Here is a tiny trained network, its code and every weight. The questions are about switching its units off for an input and a class, where a switched-off unit gives its printed mean instead of its output.

import numpy as np


def w(rows, s, z=0):
    codes = np.array(rows[::2]) - 128.0
    scale = np.full(codes.shape[1], s)
    scale[-1] = z or s
    return codes * scale


def norm(h):
    return h / np.sqrt((h * h).mean(-1, keepdims=True) + 1e-5)


def f(y):
    return y / 2 * (1 + np.tanh(0.7978845608 * (y + 0.044715 * y**3)))


def log_softmax(a):
    a = a - a.max(-1, keepdims=True)
    return a - np.log(np.exp(a).sum(-1, keepdims=True))


def net(x, mask):
    res = np.array(x, float).reshape(1, 3) / 4 @ E
    u = 0
    for l in range(3):
        y = f(norm(res) @ A[l][:, :-1].T + A[l][:, -1])
        res = res + np.where(mask[u : u + 3], y, B[l][:, -1]) @ B[l][:, :-1]
        u += 3
    return log_softmax(norm(res)[-1] @ U[:, :-1].T + U[:, -1])


A, B = {}, {}
E = w([
[176,141,177,181,125,85,117,181,41,2,143,97],'x0',
[77,143,180,67,132,186,202,40,101,142,200,99],'x1',
[24,104,89,207,54,165,200,90,163,125,200,209],'x2',
],0.012)
A[0] = w([
[49,116,151,126,144,196,169,44,139,198,157,133,2],'0.n0',
[161,125,130,144,176,89,70,157,159,127,65,62,143],'0.n1',
[163,172,156,2,201,172,158,64,113,141,135,81,48],'0.n2',
],0.011,0.0046)
B[0] = w([
[137,112,99,150,81,35,136,45,138,143,108,4,255],'0.n0',
[221,151,69,160,82,173,156,187,146,119,46,130,255],'0.n1',
[115,226,113,81,75,139,36,129,55,168,69,136,248],'0.n2',
],0.012,0.0098)
A[1] = w([
[92,134,198,2,146,236,120,159,85,115,183,117,3],'1.n0',
[112,96,171,149,178,226,179,186,140,69,126,163,112],'1.n1',
[210,108,112,19,193,131,94,170,150,192,37,91,195],'1.n2',
],0.0089,0.0038)
B[1] = w([
[188,162,101,171,62,180,92,116,71,95,140,184,140],'1.n0',
[104,153,180,98,248,80,143,136,105,205,106,133,142],'1.n1',
[215,101,79,179,178,202,170,242,143,98,173,205,254],'1.n2',
],0.013,0.011)
A[2] = w([
[154,111,104,145,155,136,93,250,146,156,106,171,98],'2.n0',
[159,75,106,149,157,84,143,106,159,145,110,75,254],'2.n1',
[147,136,115,181,101,134,79,171,140,142,68,179,67],'2.n2',
],0.013,0.00066)
B[2] = w([
[191,168,104,166,146,229,31,173,11,152,228,115,250],'2.n0',
[120,75,96,168,163,181,128,208,158,75,213,229,165],'2.n1',
[201,245,124,151,64,144,170,105,105,96,137,93,221],'2.n2',
],0.011,0.017)
U = w([
[140,117,201,47,163,128,111,82,128,115,120,121,39],'0',
[101,118,217,158,244,40,185,165,92,72,117,169,69],'1',
[202,209,115,140,135,194,87,181,54,85,142,157,216],'2',
[125,68,199,92,147,152,125,126,175,118,67,132,2],'3',
[78,51,82,197,95,98,189,66,173,136,182,117,194],'4',
[136,24,114,90,220,134,145,171,205,134,144,173,45],'5',
[102,188,122,3,92,76,103,54,114,197,64,41,110],'6',
],0.014,0.0048)

Each question gives the input, the list of numbers given to net, and the class t.
The units are the neurons (one row each of A and B). Each row of codes is followed by its name. A weight is (code - 128) times the scale printed after its matrix; where a second scale follows, it is the last column's (A, B and U).
mask holds one flag per neuron, layer by layer. A switched-off neuron (its flag False) gives its mean, the last column of its row in B, instead of its output. The means were averaged over made-up inputs and are rounded, as every weight is.
A unit's drop is (log p(t) with every unit on - log p(t) with that unit switched off) / (log p(t) with every unit on - log p(t) with every unit switched off).
The circuit of an input: a set's keep is (log p(t) with only the set's units on - log p(t) with every unit switched off) / (log p(t) with every unit on - log p(t) with every unit switched off). Starting from all 9 units, units are removed one at a time, each time the one whose removal leaves the highest keep (on an exact tie, the one counted first), for as long as the keep stays at least 0.8.
circuit, biggest first: the units of the circuit, biggest drop first
most important unit: the unit with the biggest drop
k most important neurons: the k neurons with the biggest drops, biggest first
k most important neurons of layer l: the k neurons of layer l with the biggest drops, biggest first
drop of u: that unit's drop, to one decimal
input [8,2,7], class 1: most important unit : 0.n0
input [-7,1,-1], class 6: 2 most important neurons : 0.n2, 0.n0
input [-3,4,-4], class 6: circuit, biggest first : 0.n0, 2.n0
input [5,4,3], class 1: 2 most important neurons : 0.n2, 2.n0
input [5,-1,2], class 1: 2 most important neurons of layer 0 : 0.n1, 0.n2
input [-8,2,0], class 4: circuit, biggest first : 0.n0, 2.n1, 2.n0
input [6,1,0], class 1: 2 most important neurons of layer 0 : 0.n2, 0.n1
input [2,1,1], class 1: 3 most important neurons : 0.n2, 1.n1, 1.n2
input [-2,5,3], class 4: 2 most important neurons : 0.n0, 2.n1
input [7,-1,4], class 1: 4 most important neurons : 0.n1, 1.n2, 0.n2, 2.n0
input [7,8,4], class 4: 2 most important neurons : 2.n0, 0.n2
input [-1,6,2], class 6: 2 most important neurons : 0.n2, 1.n2
input [7,5,4], class 1: 3 most important neurons : 0.n2, 2.n0, 0.n0
input [3,5,0], class 6: most important neuron of layer 1 : 1.n2
input [2,5,-1], class 6: 2 most important neurons : 2.n0, 0.n1
input [3,6,2], class 6: drop of 1.n2 : 0.3
input [-2,4,4], class 4: drop of 0.n1 : 0.0
input [-5,4,-3], class 6: drop of 0.n2 : 1.0
input [5,3,3], class 1: 2 most important neurons : 0.n2, 0.n0
input [-6,8,5], class 6: circuit, biggest first : 1.n2
